Here is a tiny trained network, its code and every weight. The questions are about switching its units off for an input and a class, where a switched-off unit gives its printed mean instead of its output.

import numpy as np


def w(rows, s, z=0):
    codes = np.array(rows[::2]) - 128.0
    scale = np.full(codes.shape[1], s)
    scale[-1] = z or s
    return codes * scale


def f(y):
    return y / 2 * (1 + np.tanh(0.7978845608 * (y + 0.044715 * y**3)))


def log_softmax(a):
    a = a - a.max(-1, keepdims=True)
    return a - np.log(np.exp(a).sum(-1, keepdims=True))


def net(x, mask):
    res = np.array(x, float).reshape(1, 4) / 4 @ E
    y = f(res @ A[0][:, :-1].T + A[0][:, -1])
    res = res + np.where(mask, y, B[0][:, -1]) @ B[0][:, :-1]
    return log_softmax(res[-1] @ U[:, :-1].T + U[:, -1])


A, B = {}, {}
E = w([
[135,219,145],'x0',
[87,65,1],'x1',
[49,109,233],'x2',
[96,203,70],'x3',
],0.0092)
A[0] = w([
[73,141,219,181],'N0',
[166,164,142,107],'N1',
[190,174,101,83],'N2',
[120,168,40,232],'N3',
[160,166,7,248],'N4',
[217,177,114,252],'N5',
[127,147,128,81],'N6',
[88,68,127,179],'N7',
],0.017,0.0039)
B[0] = w([
[179,210,94,209],'N0',
[101,149,155,153],'N1',
[110,92,176,169],'N2',
[153,42,67,219],'N3',
[137,3,85,255],'N4',
[37,70,178,198],'N5',
[67,160,124,128],'N6',
[180,111,237,183],'N7',
],0.012,0.016)
U = w([
[106,112,120,102],'0',
[45,97,135,102],'1',
[154,94,28,136],'2',
[173,138,141,71],'3',
[156,248,105,147],'4',
[101,112,160,254],'5',
[93,153,80,15],'6',
],0.014,0.0078)

Each question gives the input, the list of numbers given to net, and the class t.
The units are the neurons (one row each of A and B). Each row of codes is followed by its name. A weight is (code - 128) times the scale printed after its matrix; where a second scale follows, it is the last column's (A, B and U).
mask holds one flag per neuron, in row order. A switched-off neuron (its flag False) gives its mean, the last column of its row in B, instead of its output. The means were averaged over made-up inputs and are rounded, as every weight is.
A unit's drop is (log p(t) with every unit on - log p(t) with that unit switched off) / (log p(t) with every unit on - log p(t) with every unit switched off).
The circuit of an input: a set's keep is (log p(t) with only the set's units on - log p(t) with every unit switched off) / (log p(t) with every unit on - log p(t) with every unit switched off). Starting from all 8 units, units are removed one at a time, each time the one whose removal leaves the highest keep (on an exact tie, the one counted first), for as long as the keep stays at least 0.8.
circuit, biggest first: the units of the circuit, biggest drop first
most important unit: the unit with the biggest drop
k most important neurons: the k neurons with the biggest drops, biggest first
drop of u: that unit's drop, to one decimal
input [-2,-4,6,-8], class 4: circuit, biggest first -> [N0 N4]
input [3,5,8,-3], class 4: circuit, biggest first -> [N4 N0 N5]
input [2,-3,-3,1], class 1: circuit, biggest first -> [N5 N0]
input [-6,6,6,-4], class 5: circuit, biggest first -> [N7]
input [8,0,-5,2], class 1: 2 most important neurons -> [N5 N2]
input [6,-2,-1,-2], class 1: 2 most important neurons -> [N5 N7]
input [1,1,0,-8], class 3: circuit, biggest first -> [N5 N4]
input [3,6,6,1], class 5: 4 most important neurons -> [N4 N7 N3 N0]
input [-7,6,7,8], class 5: 4 most important neurons -> [N7 N4 N0 N5]
input [-3,4,2,-8], class 5: 2 most important neurons -> [N0 N7]
input [1,7,8,2], class 5: 2 most important neurons -> [N7 N4]
input [0,7,1,-8], class 5: 2 most important neurons -> [N7 N0]
input [-8,7,1,-6], class 5: drop of N7 -> 0.3
input [-7,-3,3,6], class 4: most important unit -> N4
input [-2,-8,-5,7], class 1: drop of N5 -> 0.2
input [4,-4,-4,6], class 1: drop of N5 -> 0.4
input [1,0,1,0], class 4: drop of N5 -> 0.2
